Below is a small trained network, with its code and all its weights. Each question gives an input and a target symbol and asks what happens when units are switched off, that is, made to give their printed mean instead of their output.

import numpy as np


def w(rows, s, z=0):
    codes = np.array(rows[::2]) - 128.0
    scale = np.full(codes.shape[1], s)
    scale[-1] = z or s
    return codes * scale


def softmax(a):
    e = np.exp(a - a.max(-1, keepdims=True))
    return e / e.sum(-1, keepdims=True)


def log_softmax(a):
    a = a - a.max(-1, keepdims=True)
    return a - np.log(np.exp(a).sum(-1, keepdims=True))


def net(x, mask):
    ids = ['βδεηθμξσψ'.index(c) for c in x.split()]
    T = len(ids)
    res = E[ids] + P[:T]
    u = 0
    for l in range(3):
        r = res
        for j in range(3):
            rows = slice(3 * j, 3 * j + 3)
            q, k, v = (r @ M[l][rows].T for M in (Q, K, V))
            z = softmax(np.where(np.tri(T) > 0, q @ k.T / 3**0.5, -1e9)) @ v
            o = O[l][rows]
            res = res + np.where(mask[u + j], z, o[:, -1]) @ o[:, :-1]
        u += 3
    return log_softmax(res[-1] @ U[:, :-1].T + U[:, -1])


Q, K, V, O = {}, {}, {}, {}
E = w([
[180,120,22,4,147,176],'β',
[146,73,138,15,179,181],'δ',
[209,50,230,163,228,179],'ε',
[226,151,69,111,215,175],'η',
[123,120,221,40,117,148],'θ',
[142,148,76,58,162,91],'μ',
[170,142,36,73,72,119],'ξ',
[211,170,94,82,132,232],'σ',
[147,14,55,152,149,101],'ψ',
],0.012)
P = w([
[66,137,153,234,27,100],'0',
[195,75,192,112,22,100],'1',
[62,185,137,114,169,125],'2',
[204,85,103,97,121,5],'3',
[145,50,169,160,8,178],'4',
[54,192,116,95,198,153],'5',
],0.013)
Q[0] = w([
[128,61,115,45,96,166],'0.h1',
[143,190,250,138,59,207],'0.h1',
[120,151,190,167,8,226],'0.h1',
[196,181,38,120,15,156],'0.h2',
[56,152,168,109,65,172],'0.h2',
[59,94,177,94,107,196],'0.h2',
[74,109,75,155,62,190],'0.h3',
[250,112,152,2,162,67],'0.h3',
[191,145,181,120,240,180],'0.h3',
],0.0092)
K[0] = w([
[114,94,84,183,130,187],'0.h1',
[186,196,176,192,56,155],'0.h1',
[168,126,122,199,25,74],'0.h1',
[216,131,135,143,59,59],'0.h2',
[37,160,188,163,94,79],'0.h2',
[99,133,182,63,95,201],'0.h2',
[136,74,185,167,3,180],'0.h3',
[100,110,99,70,239,101],'0.h3',
[68,232,66,131,164,158],'0.h3',
],0.011)
V[0] = w([
[255,193,127,221,103,55],'0.h1',
[165,111,124,140,63,175],'0.h1',
[34,95,22,61,163,210],'0.h1',
[181,80,238,147,123,140],'0.h2',
[110,91,113,152,30,165],'0.h2',
[172,126,106,147,154,230],'0.h2',
[61,71,111,162,167,228],'0.h3',
[41,136,109,92,178,179],'0.h3',
[131,29,154,60,34,193],'0.h3',
],0.007)
O[0] = w([
[37,23,150,2,187,143,113],'0.h1',
[146,98,169,36,113,149,156],'0.h1',
[187,167,136,142,185,100,142],'0.h1',
[142,138,94,97,128,126,177],'0.h2',
[115,144,49,131,151,66,192],'0.h2',
[173,131,81,213,94,147,88],'0.h2',
[117,171,91,150,155,128,112],'0.h3',
[160,110,153,91,186,83,57],'0.h3',
[182,223,91,231,74,137,255],'0.h3',
],0.0088,0.006)
Q[1] = w([
[86,129,144,150,151,236],'1.h1',
[41,110,201,196,97,69],'1.h1',
[140,58,228,171,118,98],'1.h1',
[135,205,160,68,92,247],'1.h2',
[149,152,205,149,152,189],'1.h2',
[93,226,161,149,172,254],'1.h2',
[36,97,141,185,145,169],'1.h3',
[156,127,94,89,48,158],'1.h3',
[240,71,65,111,127,70],'1.h3',
],0.0093)
K[1] = w([
[82,34,86,169,61,103],'1.h1',
[216,136,138,127,131,98],'1.h1',
[212,90,208,63,120,85],'1.h1',
[83,199,125,90,113,192],'1.h2',
[135,120,197,117,157,227],'1.h2',
[127,243,89,112,169,198],'1.h2',
[111,45,247,125,102,85],'1.h3',
[146,128,107,101,67,158],'1.h3',
[133,146,1,216,81,144],'1.h3',
],0.0091)
V[1] = w([
[218,110,116,85,204,97],'1.h1',
[172,155,113,159,155,77],'1.h1',
[254,110,20,87,79,85],'1.h1',
[132,94,28,162,170,151],'1.h2',
[102,102,130,91,70,116],'1.h2',
[153,138,182,174,98,219],'1.h2',
[116,86,218,163,103,147],'1.h3',
[176,72,151,198,118,149],'1.h3',
[95,144,50,193,186,113],'1.h3',
],0.008)
O[1] = w([
[101,148,2,147,98,149,18],'1.h1',
[88,119,74,125,150,129,139],'1.h1',
[134,113,70,214,116,226,253],'1.h1',
[105,146,175,98,157,183,179],'1.h2',
[128,95,66,191,183,120,180],'1.h2',
[34,114,147,112,92,79,88],'1.h2',
[205,157,144,188,152,147,72],'1.h3',
[109,100,165,190,208,142,164],'1.h3',
[112,98,145,98,145,68,172],'1.h3',
],0.0072,0.0062)
Q[2] = w([
[131,174,167,163,194,167],'2.h1',
[189,219,197,52,103,102],'2.h1',
[181,98,105,227,125,132],'2.h1',
[170,133,100,173,106,106],'2.h2',
[98,141,217,152,90,122],'2.h2',
[96,136,169,166,55,198],'2.h2',
[53,208,209,113,50,189],'2.h3',
[6,141,112,58,109,97],'2.h3',
[86,114,214,128,46,185],'2.h3',
],0.011)
K[2] = w([
[133,204,200,233,161,174],'2.h1',
[126,170,160,64,121,178],'2.h1',
[175,121,114,103,231,127],'2.h1',
[114,129,115,199,154,125],'2.h2',
[202,45,117,144,83,134],'2.h2',
[121,58,130,151,67,65],'2.h2',
[113,154,112,119,193,115],'2.h3',
[111,217,162,42,254,95],'2.h3',
[26,173,40,204,200,72],'2.h3',
],0.0091)
V[2] = w([
[65,158,202,225,172,140],'2.h1',
[205,175,141,180,77,205],'2.h1',
[202,44,132,144,69,101],'2.h1',
[41,213,189,11,190,214],'2.h2',
[91,107,81,107,115,1],'2.h2',
[102,117,184,212,207,136],'2.h2',
[83,154,145,36,117,202],'2.h3',
[104,88,125,98,197,119],'2.h3',
[108,165,154,167,153,82],'2.h3',
],0.008)
O[2] = w([
[129,106,119,177,133,131,115],'2.h1',
[100,87,94,119,89,74,148],'2.h1',
[84,118,164,102,206,150,193],'2.h1',
[106,194,152,164,105,188,4],'2.h2',
[243,126,106,102,189,97,128],'2.h2',
[2,134,189,135,142,101,150],'2.h2',
[122,184,98,128,145,160,50],'2.h3',
[138,144,86,95,144,137,71],'2.h3',
[145,133,80,124,145,118,86],'2.h3',
],0.0094,0.011)
U = w([
[123,64,109,5,84,156,128],'β',
[163,88,145,161,69,235,167],'δ',
[170,152,129,94,156,138,120],'ε',
[90,129,164,87,123,151,30],'η',
[107,133,113,96,139,197,253],'θ',
[160,159,184,100,90,88,37],'μ',
[101,130,36,84,107,138,186],'ξ',
[110,153,87,170,127,107,211],'σ',
[82,118,84,68,221,104,34],'ψ',
],0.011,0.0029)

Each question gives the input, a string of symbols that net reads in full, and the target symbol t.
The units are the heads (3 rows each of Q, K, V and O). Each row of codes is followed by its name. A weight is (code - 128) times the scale printed after its matrix; where a second scale follows, it is the last column's (O and U).
mask holds one flag per head, layer by layer. A switched-off head (its flag False) gives its mean, the last column of its rows in O, instead of its output. The means were averaged over made-up inputs and are rounded, as every weight is.
A unit's drop is (log p(t) with every unit on - log p(t) with that unit switched off) / (log p(t) with every unit on - log p(t) with every unit switched off).
The circuit of an input: a set's keep is (log p(t) with only the set's units on - log p(t) with every unit switched off) / (log p(t) with every unit on - log p(t) with every unit switched off). Starting from all 9 units, units are removed one at a time, each time the one whose removal leaves the highest keep (on an exact tie, the one counted first), for as long as the keep stays at least 0.8.
units of the circuit, in order: the units of the circuit, biggest drop first
most important unit: the unit with the biggest drop
heads that matter: for each layer, one digit per head in row order, 1 if its drop is at least 0.15 and else 0, layers parted by /
drop when u is switched off: that unit's drop, to one decimal
input θ ψ ξ η σ, target β: heads that matter	100 / 010 / 110
input θ ψ ψ θ η, target β: heads that matter	100 / 100 / 010
input ψ ξ ψ σ ψ ψ, target σ: heads that matter	100 / 000 / 100
input θ ψ θ β, target μ: units of the circuit, in order	[1.h1, 0.h1]
input η ψ σ ξ, target δ: most important unit	2.h2
input ψ μ σ ψ ψ β, target ε: heads that matter	101 / 001 / 010
input ψ ψ ψ ψ, target ψ: units of the circuit, in order	[1.h3, 2.h1]
input θ ψ ε, target δ: units of the circuit, in order	[0.h2, 1.h1]
input ξ δ θ ψ, target μ: units of the circuit, in order	[1.h1, 0.h1]
input δ ψ ψ σ, target ψ: units of the circuit, in order	[0.h3, 0.h1, 2.h2]
input θ ξ ψ θ, target ψ: units of the circuit, in order	[0.h1, 0.h3, 2.h2]
input ψ ψ θ ξ, target μ: units of the circuit, in order	[0.h1, 1.h1]
input ξ ε θ ψ ξ σ, target θ: units of the circuit, in order	[2.h2, 2.h3, 0.h1]
input ψ θ δ, target μ: units of the circuit, in order	[0.h1, 1.h2]
input δ ψ η, target η: units of the circuit, in order	[0.h3, 2.h2]
input ψ δ η, target η: units of the circuit, in order	[2.h2, 0.h3, 0.h2]
input θ ψ σ ξ, target δ: units of the circuit, in order	[2.h2, 0.h3]
input ψ ψ ψ ψ θ β, target ε: units of the circuit, in order	[2.h2, 0.h1, 1.h3]
input ε θ ε, target δ: heads that matter	010 / 001 / 110
input δ ε ψ, target σ: units of the circuit, in order	[2.h1, 0.h1]
input ε ξ ε θ, target η: heads that matter	000 / 000 / 010
input ψ ψ ψ ξ, target ψ: heads that matter	100 / 001 / 000
input ψ ψ ξ β ε, target β: most important unit	0.h3
input θ ψ θ σ, target μ: most important unit	1.h1
input ψ θ σ ψ, target δ: heads that matter	000 / 000 / 010
input ψ θ μ θ, target ε: drop when 1.h1 is switched off	0.3
input ψ θ ε ξ, target η: drop when 2.h3 is switched off	0.0
